Here is a tiny trained network, its code and every weight. The questions are about switching its units off for an input and a class, where a switched-off unit gives its printed mean instead of its output.

import numpy as np


def w(rows, s, z=0):
    codes = np.array(rows[::2]) - 128.0
    scale = np.full(codes.shape[1], s)
    scale[-1] = z or s
    return codes * scale


def f(y):
    return y / 2 * (1 + np.tanh(0.7978845608 * (y + 0.044715 * y**3)))


def log_softmax(a):
    a = a - a.max(-1, keepdims=True)
    return a - np.log(np.exp(a).sum(-1, keepdims=True))


def net(x, mask):
    res = np.array(x, float).reshape(1, 8) / 4 @ E
    y = f(res @ A[0][:, :-1].T + A[0][:, -1])
    res = res + np.where(mask, y, B[0][:, -1]) @ B[0][:, :-1]
    return log_softmax(res[-1] @ U[:, :-1].T + U[:, -1])


A, B = {}, {}
E = w([
[128,128,128],'x0',
[127,128,128],'x1',
[127,127,128],'x2',
[128,130,128],'x3',
[100,100,35],'x4',
[199,21,142],'x5',
[2,84,186],'x6',
[128,127,129],'x7',
],0.0099)
A[0] = w([
[140,168,108,117],'N0',
[73,158,135,74],'N1',
[130,55,72,68],'N2',
[111,55,137,91],'N3',
[178,78,178,178],'N4',
[144,137,186,228],'N5',
[139,83,167,77],'N6',
[108,192,188,205],'N7',
[117,194,125,48],'N8',
[133,128,150,201],'N9',
[74,106,99,30],'N10',
[139,142,155,197],'N11',
[148,121,107,118],'N12',
[41,8,159,73],'N13',
[44,95,188,180],'N14',
[149,149,127,108],'N15',
[79,178,60,66],'N16',
[130,122,124,88],'N17',
[123,145,88,45],'N18',
[209,160,139,161],'N19',
[75,58,44,167],'N20',
[167,44,150,230],'N21',
[107,131,13,42],'N22',
[130,132,138,78],'N23',
[126,158,139,71],'N24',
[101,138,173,85],'N25',
[94,144,138,65],'N26',
[197,51,188,101],'N27',
[124,119,121,164],'N28',
[150,116,108,98],'N29',
[156,133,101,154],'N30',
[31,76,241,150],'N31',
[107,159,155,3],'N32',
[135,132,87,80],'N33',
],0.017,0.0048)
B[0] = w([
[120,131,109,155],'N0',
[174,160,122,162],'N1',
[106,122,197,157],'N2',
[87,157,133,160],'N3',
[96,103,99,182],'N4',
[118,121,97,175],'N5',
[101,115,107,151],'N6',
[80,131,184,195],'N7',
[95,142,138,160],'N8',
[121,124,114,147],'N9',
[140,178,137,148],'N10',
[120,131,121,152],'N11',
[128,109,139,140],'N12',
[41,212,143,216],'N13',
[189,168,86,220],'N14',
[113,128,129,142],'N15',
[151,95,106,172],'N16',
[130,125,131,123],'N17',
[151,127,133,137],'N18',
[90,155,152,201],'N19',
[169,182,195,181],'N20',
[65,78,144,194],'N21',
[190,103,101,172],'N22',
[129,123,130,124],'N23',
[124,134,134,135],'N24',
[133,120,105,155],'N25',
[152,137,121,143],'N26',
[101,44,98,192],'N27',
[129,132,129,134],'N28',
[131,113,144,139],'N29',
[125,103,132,157],'N30',
[178,136,2,252],'N31',
[135,129,106,139],'N32',
[146,114,137,140],'N33',
],0.044,0.017)
U = w([
[66,169,184,234],'0',
[147,115,125,101],'1',
[194,34,159,254],'2',
[176,152,174,60],'3',
[109,66,166,70],'4',
[94,119,124,36],'5',
[142,44,255,56],'6',
],0.013,0.0072)

Each question gives the input, the list of numbers given to net, and the class t.
The units are the neurons (one row each of A and B). Each row of codes is followed by its name. A weight is (code - 128) times the scale printed after its matrix; where a second scale follows, it is the last column's (A, B and U).
mask holds one flag per neuron, in row order. A switched-off neuron (its flag False) gives its mean, the last column of its row in B, instead of its output. The means were averaged over made-up inputs and are rounded, as every weight is.
A unit's drop is (log p(t) with every unit on - log p(t) with that unit switched off) / (log p(t) with every unit on - log p(t) with every unit switched off).
The circuit of an input: a set's keep is (log p(t) with only the set's units on - log p(t) with every unit switched off) / (log p(t) with every unit on - log p(t) with every unit switched off). Starting from the 12 units with the biggest drops (on a tie, the unit counted first), units are removed one at a time, each time the one whose removal leaves the highest keep (on an exact tie, the one counted first), for as long as the keep stays at least 0.8.
units of the circuit, in order: the units of the circuit, biggest drop first
k most important neurons: the k neurons with the biggest drops, biggest first
drop when u is switched off: that unit's drop, to one decimal
input [3,0,0,-6,-1,-3,8,3], class 1: units of the circuit, in order -> [N31]
input [-8,1,3,1,-2,-7,1,-3], class 1: 4 most important neurons -> [N13 N20 N19 N16]
input [3,3,6,7,1,-8,-4,5], class 2: 3 most important neurons -> [N13 N16 N22]
input [-3,6,0,6,-5,-7,2,-6], class 1: 2 most important neurons -> [N13 N20]
input [4,0,4,-2,-1,-8,4,2], class 1: 2 most important neurons -> [N31 N20]
input [7,3,-8,-2,1,7,-4,-8], class 6: 2 most important neurons -> [N31 N2]
input [7,6,0,-2,-6,-1,8,0], class 1: 2 most important neurons -> [N31 N14]
input [8,-4,-4,-5,-2,-2,7,4], class 1: 2 most important neurons -> [N31 N14]
input [-2,3,-1,0,7,1,6,3], class 0: 3 most important neurons -> [N13 N3 N2]
input [-8,-6,3,-1,-2,-6,2,-8], class 1: 2 most important neurons -> [N20 N13]
input [6,-6,2,3,-4,2,-5,2], class 4: drop when N31 is switched off -> 0.2
input [8,-6,-7,8,-1,-5,6,0], class 1: drop when N31 is switched off -> 0.9
input [0,7,-6,5,-3,3,-2,7], class 4: drop when N31 is switched off -> 0.1
input [7,-7,1,0,5,8,8,2], class 0: units of the circuit, in order -> [N13]
input [2,4,1,8,8,2,-2,7], class 6: drop when N31 is switched off -> 0.3
